Below is a small trained network, with its code and all its weights. Each question gives an input and a class and asks what happens when units are switched off, that is, made to give their printed mean instead of their output.

import numpy as np


def w(rows, s, z=0):
    codes = np.array(rows[::2]) - 128.0
    scale = np.full(codes.shape[1], s)
    scale[-1] = z or s
    return codes * scale


def norm(h):
    return h / np.sqrt((h * h).mean(-1, keepdims=True) + 1e-5)


def f(y):
    return np.maximum(y, 0)


def log_softmax(a):
    a = a - a.max(-1, keepdims=True)
    return a - np.log(np.exp(a).sum(-1, keepdims=True))


def net(x, mask):
    res = np.array(x, float).reshape(1, 3) / 4 @ E
    u = 0
    for l in range(4):
        y = f(norm(res) @ A[l][:, :-1].T + A[l][:, -1])
        res = res + np.where(mask[u : u + 3], y, B[l][:, -1]) @ B[l][:, :-1]
        u += 3
    return log_softmax(norm(res)[-1] @ U[:, :-1].T + U[:, -1])


A, B = {}, {}
E = w([
[124,253,182,136],'x0',
[195,62,223,146],'x1',
[27,92,156,159],'x2',
],0.0047)
A[0] = w([
[42,53,46,255,40],'0.n0',
[151,226,15,182,248],'0.n1',
[57,55,205,196,56],'0.n2',
],0.0047,0.0017)
B[0] = w([
[74,110,131,75,214],'0.n0',
[88,156,164,253,254],'0.n1',
[173,144,112,169,199],'0.n2',
],0.011,0.0033)
A[1] = w([
[97,39,101,173,1],'1.n0',
[182,163,169,102,83],'1.n1',
[44,187,1,110,14],'1.n2',
],0.0082,0.00076)
B[1] = w([
[134,109,50,2,249],'1.n0',
[68,83,201,57,182],'1.n1',
[137,89,223,142,255],'1.n2',
],0.0069,0.0036)
A[2] = w([
[218,119,195,255,227],'2.n0',
[114,62,92,171,66],'2.n1',
[39,97,77,78,253],'2.n2',
],0.0067,0.0025)
B[2] = w([
[65,64,130,213,253],'2.n0',
[182,120,74,165,153],'2.n1',
[255,118,185,116,228],'2.n2',
],0.009,0.0054)
A[3] = w([
[78,220,100,1,156],'3.n0',
[50,171,165,179,106],'3.n1',
[186,64,99,137,254],'3.n2',
],0.0086,0.0023)
B[3] = w([
[159,3,91,191,128],'3.n0',
[200,120,48,65,242],'3.n1',
[156,254,15,141,254],'3.n2',
],0.0063,0.0058)
U = w([
[53,190,119,248,219],'0',
[17,158,86,51,2],'1',
[112,101,245,129,90],'2',
[210,131,16,53,182],'3',
],0.013,0.0059)

Each question gives the input, the list of numbers given to net, and the class t.
The units are the neurons (one row each of A and B). Each row of codes is followed by its name. A weight is (code - 128) times the scale printed after its matrix; where a second scale follows, it is the last column's (A, B and U).
mask holds one flag per neuron, layer by layer. A switched-off neuron (its flag False) gives its mean, the last column of its row in B, instead of its output. The means were averaged over made-up inputs and are rounded, as every weight is.
A unit's drop is (log p(t) with every unit on - log p(t) with that unit switched off) / (log p(t) with every unit on - log p(t) with every unit switched off).
The circuit of an input: a set's keep is (log p(t) with only the set's units on - log p(t) with every unit switched off) / (log p(t) with every unit on - log p(t) with every unit switched off). Starting from all 12 units, units are removed one at a time, each time the one whose removal leaves the highest keep (on an exact tie, the one counted first), for as long as the keep stays at least 0.8.
units of the circuit, in order: the units of the circuit, biggest drop first
most important unit: the unit with the biggest drop
k most important neurons: the k neurons with the biggest drops, biggest first
drop of u: that unit's drop, to one decimal
input [2,6,-6], class 2: units of the circuit, in order -> (1.n1, 3.n1)
input [-1,7,5], class 0: 4 most important neurons -> (0.n2, 3.n1, 2.n0, 0.n0)
input [2,5,-7], class 2: units of the circuit, in order -> (1.n1, 3.n1)
input [6,3,2], class 2: units of the circuit, in order -> (3.n2)
input [2,5,-3], class 2: 2 most important neurons -> (1.n1, 0.n1)
input [3,-4,7], class 2: units of the circuit, in order -> (3.n2, 2.n2)
input [3,2,-3], class 2: 4 most important neurons -> (3.n2, 1.n1, 1.n0, 0.n2)
input [-1,4,5], class 3: 2 most important neurons -> (0.n1, 1.n0)
input [2,-8,8], class 2: 2 most important neurons -> (1.n2, 3.n2)
input [-2,6,4], class 3: 3 most important neurons -> (0.n1, 1.n0, 1.n2)
input [-3,-8,6], class 2: units of the circuit, in order -> (1.n2, 2.n2)
input [-3,-8,2], class 2: 3 most important neurons -> (1.n2, 0.n0, 2.n2)
input [5,7,-8], class 2: 2 most important neurons -> (1.n1, 0.n1)
input [-4,-6,8], class 3: units of the circuit, in order -> (2.n2)
input [-1,-3,3], class 2: 2 most important neurons -> (1.n2, 0.n0)
input [5,6,-4], class 2: 2 most important neurons -> (1.n1, 0.n1)
input [-2,-5,-1], class 0: 2 most important neurons -> (0.n1, 1.n2)
input [-4,4,8], class 3: drop of 1.n0 -> 0.0
input [-6,-5,8], class 3: drop of 2.n2 -> 0.3
input [7,-5,-7], class 0: drop of 0.n1 -> 0.5
input [-4,-3,5], class 3: most important unit -> 2.n2
